Below are the code and all the weights of a small trained network. Each question names an input and a target symbol and asks about switching units off, where a switched-off unit gives its printed mean instead of its output.

import numpy as np


def w(rows, s, z=0):
    codes = np.array(rows[::2]) - 128.0
    scale = np.full(codes.shape[1], s)
    scale[-1] = z or s
    return codes * scale


def norm(h):
    return h / np.sqrt((h * h).mean(-1, keepdims=True) + 1e-5)


def softmax(a):
    e = np.exp(a - a.max(-1, keepdims=True))
    return e / e.sum(-1, keepdims=True)


def log_softmax(a):
    a = a - a.max(-1, keepdims=True)
    return a - np.log(np.exp(a).sum(-1, keepdims=True))


def net(x, mask):
    ids = ['βγδεζηθλμξπστφψω'.index(c) for c in x.split()]
    T = len(ids)
    res = E[ids] + P[:T]
    u = 0
    for l in range(3):
        r = norm(res)
        for j in range(2):
            rows = slice(2 * j, 2 * j + 2)
            q, k, v = (r @ M[l][rows].T for M in (Q, K, V))
            z = softmax(np.where(np.tri(T) > 0, q @ k.T / 2**0.5, -1e9)) @ v
            o = O[l][rows]
            res = res + np.where(mask[u + j], z, o[:, -1]) @ o[:, :-1]
        u += 2
    return log_softmax(norm(res)[-1] @ U[:, :-1].T + U[:, -1])


Q, K, V, O = {}, {}, {}, {}
E = w([
[85,69,43,84,203,144,101,35,215,125],'β',
[136,176,26,82,228,169,122,44,188,159],'γ',
[172,151,50,93,156,171,254,57,142,145],'δ',
[112,130,128,67,126,145,172,92,119,97],'ε',
[80,194,61,127,234,111,136,70,108,41],'ζ',
[50,108,67,147,151,207,112,11,196,117],'η',
[149,167,94,121,153,188,130,90,137,152],'θ',
[119,43,136,103,138,125,83,160,138,147],'λ',
[114,51,133,71,113,161,153,84,201,150],'μ',
[110,120,62,154,200,140,48,107,194,161],'ξ',
[122,40,107,125,164,111,93,141,111,97],'π',
[136,148,15,174,176,182,121,141,201,183],'σ',
[108,100,138,65,150,111,151,98,103,59],'τ',
[150,111,124,26,170,111,134,103,132,135],'φ',
[147,26,81,120,116,184,112,143,193,244],'ψ',
[158,61,107,48,138,148,78,137,148,217],'ω',
],0.0012)
P = w([
[82,135,162,173,108,83,180,163,92,161],'0',
[105,17,79,147,224,43,164,132,144,106],'1',
[158,122,186,26,157,193,129,195,93,91],'2',
[120,94,72,164,196,55,181,117,130,139],'3',
[1,23,15,140,126,238,160,192,30,115],'4',
[159,149,203,72,137,158,108,142,155,75],'5',
[130,105,68,162,198,34,173,104,130,165],'6',
[26,76,37,118,129,211,143,156,54,125],'7',
[172,177,183,99,69,99,79,150,163,101],'8',
[147,113,89,166,177,30,196,112,129,195],'9',
[66,45,51,148,158,195,125,127,115,74],'10',
[177,160,193,130,83,138,90,121,186,115],'11',
[142,102,99,166,174,24,204,95,129,216],'12',
],0.0028)
Q[0] = w([
[253,189,238,172,193,15,164,169,107,198],'0.h0',
[184,215,243,77,23,189,77,237,62,56],'0.h0',
[77,118,71,90,122,187,103,142,110,67],'0.h1',
[109,199,88,172,73,124,105,138,123,126],'0.h1',
],0.0035)
K[0] = w([
[7,34,20,225,197,113,251,114,12,236],'0.h0',
[212,4,47,89,248,160,134,116,116,21],'0.h0',
[104,81,132,106,132,155,71,184,48,57],'0.h1',
[85,142,193,158,84,131,131,173,90,190],'0.h1',
],0.0035)
V[0] = w([
[52,14,72,190,202,60,73,106,197,94],'0.h0',
[88,255,124,165,142,159,37,156,94,180],'0.h0',
[154,200,176,158,109,151,93,128,91,185],'0.h1',
[180,172,114,132,83,165,135,200,20,105],'0.h1',
],0.0027)
O[0] = w([
[129,47,166,114,222,212,180,220,162,110,207],'0.h0',
[89,183,171,95,131,168,83,166,3,237,104],'0.h0',
[169,29,154,137,145,131,77,132,179,26,2],'0.h1',
[119,56,124,173,197,134,124,102,186,149,6],'0.h1',
],0.0032,0.0026)
Q[1] = w([
[240,160,254,80,43,52,157,177,165,191],'1.h0',
[186,171,251,45,27,231,75,114,232,16],'1.h0',
[118,221,142,170,213,65,134,31,137,162],'1.h1',
[44,232,19,73,27,221,141,126,57,151],'1.h1',
],0.003)
K[1] = w([
[32,110,2,223,179,118,194,67,30,222],'1.h0',
[100,78,92,105,196,201,150,73,139,104],'1.h0',
[57,139,165,197,59,80,69,135,72,236],'1.h1',
[168,160,201,156,86,203,76,173,239,70],'1.h1',
],0.0039)
V[1] = w([
[79,104,61,172,154,107,141,127,87,105],'1.h0',
[161,93,68,166,95,163,147,99,153,223],'1.h0',
[150,158,136,106,131,201,87,121,175,88],'1.h1',
[132,115,254,164,74,152,78,133,101,129],'1.h1',
],0.003)
O[1] = w([
[105,154,84,183,135,156,101,3,101,127,162],'1.h0',
[48,216,49,136,126,114,58,178,156,84,99],'1.h0',
[65,124,83,176,143,143,125,135,93,87,107],'1.h1',
[119,148,99,170,108,36,145,115,129,146,2],'1.h1',
],0.0033,0.0027)
Q[2] = w([
[71,35,53,71,16,218,160,86,62,23],'2.h0',
[123,143,71,99,253,52,211,113,144,227],'2.h0',
[27,11,23,98,25,245,30,176,71,9],'2.h1',
[34,172,9,19,174,222,169,91,62,203],'2.h1',
],0.0037)
K[2] = w([
[217,127,116,62,132,239,101,197,233,33],'2.h0',
[46,163,246,222,8,17,101,172,115,185],'2.h0',
[220,215,64,28,181,236,24,196,233,4],'2.h1',
[131,192,236,216,31,86,29,197,225,61],'2.h1',
],0.0039)
V[2] = w([
[154,113,187,34,172,65,179,72,120,42],'2.h0',
[112,116,102,85,32,138,178,160,207,154],'2.h0',
[197,57,115,40,174,87,2,198,153,195],'2.h1',
[110,34,230,249,32,133,46,137,81,52],'2.h1',
],0.0031)
O[2] = w([
[210,112,153,171,174,66,143,103,175,199,170],'2.h0',
[120,137,68,113,64,100,171,190,171,81,150],'2.h0',
[146,201,166,54,177,91,192,126,181,198,34],'2.h1',
[64,78,4,144,127,170,214,102,84,213,4],'2.h1',
],0.0042,0.0036)
U = w([
[225,46,224,59,219,225,206,243,245,43,134],'β',
[207,233,245,35,152,82,13,127,60,88,188],'γ',
[148,221,109,226,45,111,25,35,212,7,116],'δ',
[199,123,63,175,86,35,134,51,121,139,101],'ε',
[199,48,216,178,220,149,99,32,46,235,15],'ζ',
[63,19,62,215,108,221,114,207,23,47,204],'η',
[88,241,78,128,66,31,80,47,14,198,180],'θ',
[115,106,102,110,132,120,213,122,169,205,159],'λ',
[205,49,3,125,41,32,230,186,230,43,5],'μ',
[34,167,199,49,229,212,219,195,50,247,133],'ξ',
[137,83,115,155,185,176,220,85,167,193,63],'π',
[31,234,139,55,113,179,98,177,46,119,16],'σ',
[224,50,101,180,135,99,177,41,158,195,58],'τ',
[202,115,115,117,121,23,146,82,162,173,83],'φ',
[35,217,48,47,59,120,219,206,195,75,117],'ψ',
[109,207,99,58,95,39,190,157,186,190,176],'ω',
],0.0043,0.0016)

Each question gives the input, a string of symbols that net reads in full, and the target symbol t.
The units are the heads (2 rows each of Q, K, V and O). Each row of codes is followed by its name. A weight is (code - 128) times the scale printed after its matrix; where a second scale follows, it is the last column's (O and U).
mask holds one flag per head, layer by layer. A switched-off head (its flag False) gives its mean, the last column of its rows in O, instead of its output. The means were averaged over made-up inputs and are rounded, as every weight is.
A unit's drop is (log p(t) with every unit on - log p(t) with that unit switched off) / (log p(t) with every unit on - log p(t) with every unit switched off).
The circuit of an input: a set's keep is (log p(t) with only the set's units on - log p(t) with every unit switched off) / (log p(t) with every unit on - log p(t) with every unit switched off). Starting from all 6 units, units are removed one at a time, each time the one whose removal leaves the highest keep (on an exact tie, the one counted first), for as long as the keep stays at least 0.8.
units of the circuit, in order: the units of the circuit, biggest drop first
unit that matters most: the unit with the biggest drop
which heads matter: for each layer, one digit per head in row order, 1 if its drop is at least 0.15 and else 0, layers parted by /
drop when u is switched off: that unit's drop, to one decimal
input μ ζ ξ β η γ δ γ, target γ: units of the circuit, in order	(2.h1)
input η η η γ η β δ θ, target β: units of the circuit, in order	(2.h1 1.h0)
input η τ β η ψ β ξ, target η: units of the circuit, in order	(2.h1 2.h0)
input η η δ ξ γ ξ η μ β γ θ ζ η, target η: units of the circuit, in order	(2.h1 0.h1)
input β θ η ξ, target β: which heads matter	10 / 00 / 00
input μ μ ψ γ η η β β θ β μ, target θ: which heads matter	10 / 00 / 00
input δ τ η γ η ψ θ, target δ: units of the circuit, in order	(0.h0 2.h1)
input σ θ μ β η η ψ ξ θ σ ζ μ η, target σ: which heads matter	10 / 10 / 10
input η γ λ ζ θ ξ η, target η: units of the circuit, in order	(2.h1 2.h0)
input η η ε λ ψ γ η δ γ γ ψ, target γ: units of the circuit, in order	(2.h1 0.h0)
input η η ζ β η β λ β ζ η η, target ζ: units of the circuit, in order	(0.h0 2.h0 1.h0)
input γ γ ζ η η ω μ, target γ: units of the circuit, in order	(0.h0 2.h1)
input η ω β η ψ δ β θ μ η η, target μ: which heads matter	10 / 10 / 11
input μ η ζ η ψ β μ ξ β β, target μ: units of the circuit, in order	(2.h0)
input η β μ β η ξ ε η η γ σ η γ, target η: which heads matter	00 / 00 / 01
input ζ φ η ζ η β μ ε ε η η μ τ, target ζ: which heads matter	11 / 11 / 11
input ξ η η η β γ γ, target ξ: units of the circuit, in order	(0.h0 2.h0)
input ψ β δ β η φ ε σ ξ β η η θ, target ψ: which heads matter	00 / 10 / 10
input δ η β τ η ζ η γ, target ζ: units of the circuit, in order	(2.h0 1.h0 0.h0)
input θ η η η φ δ β θ σ, target β: unit that matters most	0.h0
input η β η δ ξ σ η η, target σ: which heads matter	10 / 11 / 01
input γ η η η η η, target δ: drop when 1.h1 is switched off	0.2
input η ζ ξ η ξ μ η ξ β γ η η ψ, target η: drop when 0.h1 is switched off	0.1
